Below is a small trained network, with its code and all its weights. Each question gives an input and a class and asks what happens when units are switched off, that is, made to give their printed mean instead of their output.

import numpy as np


def w(rows, s, z=0):
    codes = np.array(rows[::2]) - 128.0
    scale = np.full(codes.shape[1], s)
    scale[-1] = z or s
    return codes * scale


def f(y):
    return np.maximum(y, 0)


def log_softmax(a):
    a = a - a.max(-1, keepdims=True)
    return a - np.log(np.exp(a).sum(-1, keepdims=True))


def net(x, mask):
    res = np.array(x, float).reshape(1, 7) / 4 @ E
    y = f(res @ A[0][:, :-1].T + A[0][:, -1])
    res = res + np.where(mask, y, B[0][:, -1]) @ B[0][:, :-1]
    return log_softmax(res[-1] @ U[:, :-1].T + U[:, -1])


A, B = {}, {}
E = w([
[193,111,105,146,152,8,40],'x0',
[147,173,219,153,59,160,77],'x1',
[147,108,137,88,104,116,44],'x2',
[57,24,124,174,65,130,187],'x3',
[253,93,48,181,121,191,78],'x4',
[61,118,175,22,84,173,93],'x5',
[140,172,149,128,73,32,141],'x6',
],0.0069)
A[0] = w([
[237,202,104,136,199,109,69,197],'neuron 0',
[134,168,202,107,38,134,80,154],'neuron 1',
[105,73,40,114,145,181,188,161],'neuron 2',
[25,67,167,125,87,109,175,114],'neuron 3',
[189,153,91,118,175,127,76,5],'neuron 4',
[61,133,151,48,158,87,113,169],'neuron 5',
[74,178,154,48,158,43,146,144],'neuron 6',
[162,155,198,155,114,85,79,60],'neuron 7',
[122,146,127,83,198,134,129,95],'neuron 8',
[174,221,111,241,161,64,230,198],'neuron 9',
[137,167,200,111,27,134,79,166],'neuron 10',
[200,86,81,176,127,45,62,171],'neuron 11',
[164,70,56,190,116,5,125,124],'neuron 12',
[254,100,69,137,173,82,53,223],'neuron 13',
[101,97,72,101,145,176,171,84],'neuron 14',
[100,94,73,82,149,206,196,50],'neuron 15',
[141,104,80,144,130,201,161,140],'neuron 16',
[3,61,164,133,93,109,168,112],'neuron 17',
[110,41,147,117,111,204,101,248],'neuron 18',
[81,136,123,138,114,183,205,52],'neuron 19',
],0.0071,0.0017)
B[0] = w([
[58,101,143,180,120,199,155,240],'neuron 0',
[168,169,148,106,109,124,80,196],'neuron 1',
[140,81,69,143,153,97,57,199],'neuron 2',
[18,141,205,132,138,167,198,224],'neuron 3',
[75,115,136,153,134,171,147,182],'neuron 4',
[64,155,141,102,140,114,112,205],'neuron 5',
[67,144,100,78,159,75,106,216],'neuron 6',
[147,125,88,117,120,109,74,176],'neuron 7',
[94,157,140,111,110,134,90,163],'neuron 8',
[83,73,162,254,65,204,185,230],'neuron 9',
[184,189,153,99,99,118,73,199],'neuron 10',
[152,66,64,190,145,120,122,227],'neuron 11',
[197,89,56,160,126,67,104,224],'neuron 12',
[73,79,104,203,147,156,138,254],'neuron 13',
[127,105,85,137,150,108,72,176],'neuron 14',
[135,104,76,153,146,110,55,193],'neuron 15',
[142,111,94,128,140,107,77,177],'neuron 16',
[22,136,184,136,121,162,186,233],'neuron 17',
[152,109,122,189,107,162,109,197],'neuron 18',
[111,98,98,166,139,144,99,184],'neuron 19',
],0.0082,0.008)
U = w([
[77,122,178,154,125,204,179,155],'0',
[105,184,142,1,142,90,98,191],'1',
[212,134,136,82,174,115,211,2],'2',
[128,127,127,109,121,54,198,33],'3',
[254,181,162,108,99,142,89,123],'4',
[152,76,52,168,141,129,103,165],'5',
],0.011,0.0031)

Each question gives the input, the list of numbers given to net, and the class t.
The units are the neurons (one row each of A and B). Each row of codes is followed by its name. A weight is (code - 128) times the scale printed after its matrix; where a second scale follows, it is the last column's (A, B and U).
mask holds one flag per neuron, in row order. A switched-off neuron (its flag False) gives its mean, the last column of its row in B, instead of its output. The means were averaged over made-up inputs and are rounded, as every weight is.
A unit's drop is (log p(t) with every unit on - log p(t) with that unit switched off) / (log p(t) with every unit on - log p(t) with every unit switched off).
The circuit of an input: a set's keep is (log p(t) with only the set's units on - log p(t) with every unit switched off) / (log p(t) with every unit on - log p(t) with every unit switched off). Starting from the 12 units with the biggest drops (on a tie, the unit counted first), units are removed one at a time, each time the one whose removal leaves the highest keep (on an exact tie, the one counted first), for as long as the keep stays at least 0.8.
units of the circuit, in order: the units of the circuit, biggest drop first
top k neurons: the k neurons with the biggest drops, biggest first
drop of u: that unit's drop, to one decimal
input [-2,-7,8,0,2,6,1], class 1: units of the circuit, in order : [neuron 9; neuron 11]
input [1,3,1,-8,6,-6,0], class 0: units of the circuit, in order : [neuron 0]
input [-5,-4,-5,-5,-2,-5,-2], class 5: top 2 neurons : [neuron 3; neuron 17]
input [5,5,6,-5,5,8,6], class 4: top 2 neurons : [neuron 10; neuron 1]
input [2,-5,3,-7,-1,4,-6], class 0: top 3 neurons : [neuron 0; neuron 12; neuron 4]
input [-4,-2,-5,4,0,-5,-1], class 5: top 4 neurons : [neuron 2; neuron 15; neuron 0; neuron 16]
input [-7,-5,4,7,5,3,3], class 5: top 2 neurons : [neuron 2; neuron 15]
input [1,8,5,-3,6,0,6], class 4: drop of neuron 13 : -0.1
input [0,8,-1,-5,-2,-2,-7], class 4: drop of neuron 13 : 0.1
input [-8,-2,-5,-7,5,8,6], class 4: drop of neuron 0 : 0.0
input [-2,6,6,-1,-1,-7,3], class 4: drop of neuron 10 : 0.2
